Zibu: [125 115 143 128]
noka: [168 109 128 126]
poz: [203 100 113 123]
zaren: [184 129 133 124]
nafe: [182 122 135 123]
Sobik: [122 123 123 123]
Zira: [191 192 191 124]
count Sobik: [123]	3
q: [122 123 123 123]	Sobik
count Zira: [191]	2
count noka: [126]	1
count nafe: [122]	1
count Zibu: [143]	1
q: [182 122 135 123]	nafe

pazef: [130 188 139 134 115 173 124 184 124]
Sobik: [129 113 139 173 152 134 153 113 153]
zaren: [ 87  87 130 125 139 112 139  56 139]
count zaren: [87]	2
count pazef: [114]	0
count Sobik: [153]	2
then: [139 173 152 134]	[153 113]

nafe: [153 131 117 130 130 117]
Sobik: [127 181  88 152 138 117]
poz: [105 127 114  77 131 167]
zizas: [161 164 134 170 133 103]
vig: [111  91 146  82 122 159]
noka: [101 140  84 164 131  99]
zaren: [142 129 152  79 128 125]
potep: [153 189 113 145 138 126]
Zira: [126 181  94 110 140 150]
pazef: [143 139 145  80 131 170]
Rugu: [173 177 177 131 126 129]
Zibu: [119 131 109 181 128  86]
then: [153 189]	[113 145]
then: [181  94]	[110 140]
count Zibu: [109]	1
count nafe: [130]	2
then: [189 113 145]	[138 126]
count Rugu: [126]	1

Zira: [109 137 149 149  57]
zizas: [159 159 159 159 159]
pazef: [142  83 134  74 189]
zaren: [145 145 119 145 105]
noka: [100  48 100  58 105]
Rugu: [137 109 160 149 139]
count zaren: [145]	3
then: [109 137]	[149 149]
count zizas: [159]	5
count noka: [58]	1
count noka: [100]	2
then: [100  48]	[100  58]

potep: [126 150 126 146 146]
pazef: [108 129 103 100 116]
zizas: [139 122 110 143 115]
noka: [129  94 132 187 145]
nafe: [158 109 180 158 143]
poz: [126  76  76  72  78]
Sobik: [126 131 138 172 152]
Zibu: [145  94 132 145 145]
Rugu: [125 109 144 186 172]
Zira: [128  87 123 173 135]
vig: [170  54 107 164  90]
zaren: [149 108 108 170 150]
count poz: [76]	2
count zaren: [109]	0
count potep: [146]	2
count Zibu: [145]	3

Zira: [137 120  99 140 118 114 116 138 110]
pazef: [ 99 136 140  99  90 110 124 151 148]
nafe: [118 124 123 114  98 114 117 146 122]
Rugu: [169 135 130 185 210 172 146  77 139]
Zibu: [163 116 129 164 172 149 128  99 110]
vig: [152 103 134 143 143 120 108 128  88]
zizas: [135 144 123 141 155 121 145 112 148]
potep: [123 129 133 127 132 137 133 126 137]
noka: [117 144 122 129 126 131 136 124 142]
then: [140  99]	[ 90 110]
count vig: [120]	1

pazef: [153  85 141 136 120 173 134 132 131 137 143 131 130  93 112 135 111]
Sobik: [134 171 158  92  52 124  73 131 131  52 113  59 113 169 152 113 161]
Rugu: [114  67 117 162 122  86 169 128 120 184 169 175 146 100 127 167 114]
zaren: [141  85 153 118 150  61  76 168 146  73 163  70 168 133 151 158 152]
Zira: [189 146 109 106 155 144  97 200 177  94 183  95 122  98 107 115 112]
poz: [191 167 113 114 147 179 100 183  93 143 130 131 112 131 137 112 109]
Zibu: [191 114 113 114 147 179 100 183 172 103 157 137 121 104 108  78 109]
then: [141  85 153]	[118 150]
then: [158  92  52 124  73 131 131  52 113]	[ 59 113]
count Rugu: [169]	2
then: [131  52 113  59 113]	[169 152]
count Sobik: [112]	0
then: [172 103 157 137 121 104 108]	[ 78 109]
then: [131 137 143 131 130  93 112]	[135 111]

nafe: [121 124 123 122 123 124 123 124 123 126 121 122 124 124 121 120 123 125
 124 124 120 120]
Rugu: [121 123  96  95 124 125 124 125 124 121 126 122 125 126 124 123 124 125
 126 125 123 122]
zizas: [125 123 124 123 124 122 124 123 123 124 123 124 123 123 124 125 123 123
 122 123 125 124]
poz: [122 121 122 122 121 125 120 125 125 122 124 121 125 124 122 122 126 121
 123 123 122 123]
zaren: [113 127 122 123 129 129 127 128 121 113 132 118 126 134 121 117 121 134
 134 129 118 112]
vig: [125 125 125 125 126 126 126 126 126 125 126 125 126 126 126 126 126 126
 126 126 126 125]
potep: [ 75 105  95  96 141 135 121 150 121  77 169  80 152 166 131 118 129 147
 145 164 122  80]
pazef: [ 71 120 102 105 152 143 134 151 115  69 174  84 148 176 126 110 121 165
 161 165 114  69]
q: [125 125 125 125 126 126 126 126 126 125 126 125 126 126 126 126 126 126
 126 126 126 125]	vig
then: [95 96]	[141 135]
then: [121 126 122]	[125 126]

zaren: [ 85 130 139 142]
noka: [80 57 79 90]
zizas: [187 123  46 144]
vig: [ 48 204 205 145]
q: [187 123  46 144]	zizas
count noka: [79]	1

zaren: [131 127 146 137 123 129 122 121 158 103 140 109  96 122 130 129]
Sobik: [113 104 111 130 109 140 131 107 128 124 118 115 152 205  91  92]
zizas: [127 115  80 135 121 137 126 132 108 103 115 131 141 126 124 155]
vig: [135 124 149 120 132 133 132 141 147 128 127 140 108 110 126 122]
nafe: [163 191 161  88 143  97 161 111 108 147  86 156  86 145 152 182]
pazef: [ 94 131  92 140  86 146 133 136 114 133 133  94 146 126 146 139]
count pazef: [146]	3
count pazef: [132]	0

